Here is a tiny trained network, its code and every weight. The questions are about switching its units off for an input and a target symbol, where a switched-off unit gives its printed mean instead of its output.

import numpy as np


def w(rows, s, z=0):
    codes = np.array(rows[::2]) - 128.0
    scale = np.full(codes.shape[1], s)
    scale[-1] = z or s
    return codes * scale


def f(y):
    return np.maximum(y, 0)


def softmax(a):
    e = np.exp(a - a.max(-1, keepdims=True))
    return e / e.sum(-1, keepdims=True)


def log_softmax(a):
    a = a - a.max(-1, keepdims=True)
    return a - np.log(np.exp(a).sum(-1, keepdims=True))


def net(x, mask):
    ids = ['αγεζηθλμφψ'.index(c) for c in x.split()]
    T = len(ids)
    res = E[ids] + P[:T]
    u = 0
    for l in range(2):
        q, k, v = (res @ M[l].T for M in (Q, K, V))
        z = softmax(np.where(np.tri(T) > 0, q @ k.T / 2**0.5, -1e9)) @ v
        res = res + np.where(mask[u], z, O[l][:, -1]) @ O[l][:, :-1]
        u += 1
        y = f(res @ A[l][:, :-1].T + A[l][:, -1])
        res = res + np.where(mask[u : u + 12], y, B[l][:, -1]) @ B[l][:, :-1]
        u += 12
    return log_softmax(res[-1] @ U[:, :-1].T + U[:, -1])


Q, K, V, O, A, B = {}, {}, {}, {}, {}, {}
E = w([
[227,156,85,187,158,165],'α',
[233,53,168,232,115,121],'γ',
[115,186,115,80,117,136],'ε',
[198,91,207,40,44,180],'ζ',
[135,123,93,102,193,169],'η',
[183,251,159,177,111,104],'θ',
[30,30,111,225,98,181],'λ',
[168,203,51,97,159,167],'μ',
[24,148,128,175,178,15],'φ',
[45,164,8,171,117,190],'ψ',
],0.016)
P = w([
[163,123,147,109,126,48],'0',
[96,114,92,100,69,162],'1',
[136,78,199,177,161,136],'2',
[121,161,85,162,77,24],'3',
[88,135,107,98,70,200],'4',
[125,100,205,187,175,157],'5',
[113,171,84,158,85,27],'6',
[74,158,127,107,61,230],'7',
[106,123,236,189,180,173],'8',
[116,170,73,151,109,32],'9',
[83,156,122,107,60,245],'10',
[107,106,228,192,179,164],'11',
],0.012)
Q[0] = w([
[131,105,212,114,244,222],'L0H1',
[148,145,84,147,49,115],'L0H1',
],0.011)
K[0] = w([
[245,63,80,119,79,94],'L0H1',
[126,207,126,132,141,200],'L0H1',
],0.012)
V[0] = w([
[124,253,171,239,91,219],'L0H1',
[227,78,77,139,123,169],'L0H1',
],0.004)
O[0] = w([
[110,173,204,163,56,121,252],'L0H1',
[119,212,91,192,254,212,176],'L0H1',
],0.0091,0.0029)
A[0] = w([
[179,126,176,198,176,152,169],'L0N1',
[164,163,102,181,164,43,18],'L0N2',
[123,196,104,17,123,128,85],'L0N3',
[74,91,142,109,100,151,251],'L0N4',
[77,113,97,85,234,141,181],'L0N5',
[46,198,38,190,104,190,106],'L0N6',
[116,199,140,84,112,81,103],'L0N7',
[70,96,107,225,148,84,76],'L0N8',
[118,120,169,99,141,3,144],'L0N9',
[76,176,116,107,141,60,19],'L0N10',
[155,232,121,110,158,57,126],'L0N11',
[134,124,84,189,50,152,167],'L0N12',
],0.011,0.0031)
B[0] = w([
[125,144,110,204,100,112,232],'L0N1',
[82,100,161,23,194,157,179],'L0N2',
[191,167,194,26,128,143,161],'L0N3',
[117,133,131,125,246,103,176],'L0N4',
[146,173,254,173,49,76,159],'L0N5',
[53,157,164,79,148,113,254],'L0N6',
[42,84,156,144,194,66,170],'L0N7',
[178,149,153,95,108,134,202],'L0N8',
[94,189,61,94,86,201,167],'L0N9',
[153,153,118,199,157,149,155],'L0N10',
[153,90,160,109,45,136,189],'L0N11',
[62,161,134,66,118,128,220],'L0N12',
],0.0083,0.012)
Q[1] = w([
[125,116,98,98,82,91],'L1H1',
[147,176,223,146,7,122],'L1H1',
],0.015)
K[1] = w([
[84,142,197,102,171,74],'L1H1',
[114,150,171,153,94,255],'L1H1',
],0.0091)
V[1] = w([
[86,51,164,144,160,150],'L1H1',
[196,3,234,90,51,228],'L1H1',
],0.0045)
O[1] = w([
[150,2,110,218,98,65,118],'L1H1',
[169,108,221,75,83,153,3],'L1H1',
],0.0096,0.00042)
A[1] = w([
[89,109,112,60,156,211,137],'L1N1',
[208,72,192,189,211,147,117],'L1N2',
[130,79,210,126,96,84,197],'L1N3',
[52,224,107,128,58,245,106],'L1N4',
[106,200,124,93,71,29,129],'L1N5',
[62,66,11,49,45,213,48],'L1N6',
[143,137,96,4,57,155,71],'L1N7',
[48,120,185,40,238,1,115],'L1N8',
[214,184,112,162,121,230,135],'L1N9',
[128,216,78,12,227,70,93],'L1N10',
[101,122,174,51,61,135,154],'L1N11',
[121,32,119,221,124,117,1],'L1N12',
],0.0084,0.008)
B[1] = w([
[128,95,80,106,95,183,180],'L1N1',
[88,162,155,63,214,116,165],'L1N2',
[154,112,67,53,105,101,192],'L1N3',
[163,64,147,101,164,39,248],'L1N4',
[95,122,162,160,168,159,216],'L1N5',
[7,115,107,105,107,196,148],'L1N6',
[63,27,208,255,105,113,176],'L1N7',
[189,186,90,177,37,147,252],'L1N8',
[104,138,50,126,26,110,162],'L1N9',
[191,88,167,158,178,146,212],'L1N10',
[180,132,122,125,142,144,224],'L1N11',
[91,105,219,81,39,60,137],'L1N12',
],0.009,0.018)
U = w([
[108,181,82,80,94,218,226],'α',
[121,67,95,79,215,62,220],'γ',
[130,81,146,148,176,108,3],'ε',
[125,84,116,87,99,119,54],'ζ',
[146,183,146,39,154,178,237],'η',
[75,151,189,113,97,72,47],'θ',
[168,117,11,147,28,66,142],'λ',
[183,145,113,166,96,146,46],'μ',
[22,106,134,152,106,161,104],'φ',
[95,176,106,221,161,100,198],'ψ',
],0.011,0.0044)

Each question gives the input, a string of symbols that net reads in full, and the target symbol t.
The units are the heads (2 rows each of Q, K, V and O) and the neurons (one row each of A and B). Each row of codes is followed by its name. A weight is (code - 128) times the scale printed after its matrix; where a second scale follows, it is the last column's (O, A, B and U).
mask holds one flag per unit, layer by layer, with each layer's heads first. A switched-off unit (its flag False) gives its mean, the last column of its rows in O or B, instead of its output. The means were averaged over made-up inputs and are rounded, as every weight is.
A unit's drop is (log p(t) with every unit on - log p(t) with that unit switched off) / (log p(t) with every unit on - log p(t) with every unit switched off).
The circuit of an input: a set's keep is (log p(t) with only the set's units on - log p(t) with every unit switched off) / (log p(t) with every unit on - log p(t) with every unit switched off). Starting from the 12 units with the biggest drops (on a tie, the unit counted first), units are removed one at a time, each time the one whose removal leaves the highest keep (on an exact tie, the one counted first), for as long as the keep stays at least 0.8.
circuit, biggest first: the units of the circuit, biggest drop first
top k neurons: the k neurons with the biggest drops, biggest first
k most important neurons of layer l: the k neurons of layer l with the biggest drops, biggest first
input η μ γ ψ, target ψ: top 2 neurons : L1N8; L0N6
input φ ζ α γ φ θ λ φ λ μ, target φ: 4 most important neurons of layer 1 : L1N7; L1N4; L1N6; L1N5
input γ γ γ η, target η: circuit, biggest first : L1N7
input γ φ ψ λ γ γ ψ γ λ θ, target λ: 4 most important neurons of layer 1 : L1N8; L1N3; L1N2; L1N10
input μ θ λ α φ ε ψ ψ μ, target ψ: circuit, biggest first : L1N3; L1H1
input λ ζ φ γ ε φ φ μ μ, target θ: 2 most important neurons of layer 0 : L0N5; L0N4
input α θ γ γ α γ, target θ: circuit, biggest first : L1N2; L0N1; L1N12; L1N10
input λ ψ γ ψ μ, target ε: circuit, biggest first : L1N7; L1N10; L0N3
input φ μ θ α φ λ λ θ, target θ: 2 most important neurons of layer 1 : L1N5; L1N1
input θ ζ α φ θ α ε ψ λ, target ψ: top 3 neurons : L0N4; L0N1; L0N11
input γ μ η θ, target μ: circuit, biggest first : L0N2; L1N8; L1N10
input φ ε μ μ μ θ ψ, target ψ: top 3 neurons : L1N8; L1N5; L0N6
input ζ γ ε ψ θ θ ζ λ θ ζ, target λ: circuit, biggest first : L1H1; L0N6
input ψ α λ, target ψ: circuit, biggest first : L0N11; L1H1; L0H1; L0N2
input θ λ γ μ, target μ: 2 most important neurons of layer 0 : L0N3; L0N2
input θ φ ζ γ μ ψ γ, target ψ: 4 most important neurons of layer 0 : L0N11; L0N6; L0N3; L0N1
input ζ ψ γ γ θ, target θ: top 2 neurons : L0N4; L0N11
input ζ γ ε α φ θ ε, target φ: top 2 neurons : L0N9; L1N7
input ψ ε μ ψ ζ λ, target η: top 4 neurons : L0N8; L1N7; L0N6; L0N7
input α ζ φ γ, target φ: 3 most important neurons of layer 0 : L0N9; L0N5; L0N2
input λ α θ ε μ γ η α θ, target ψ: top 2 neurons : L0N1; L0N3
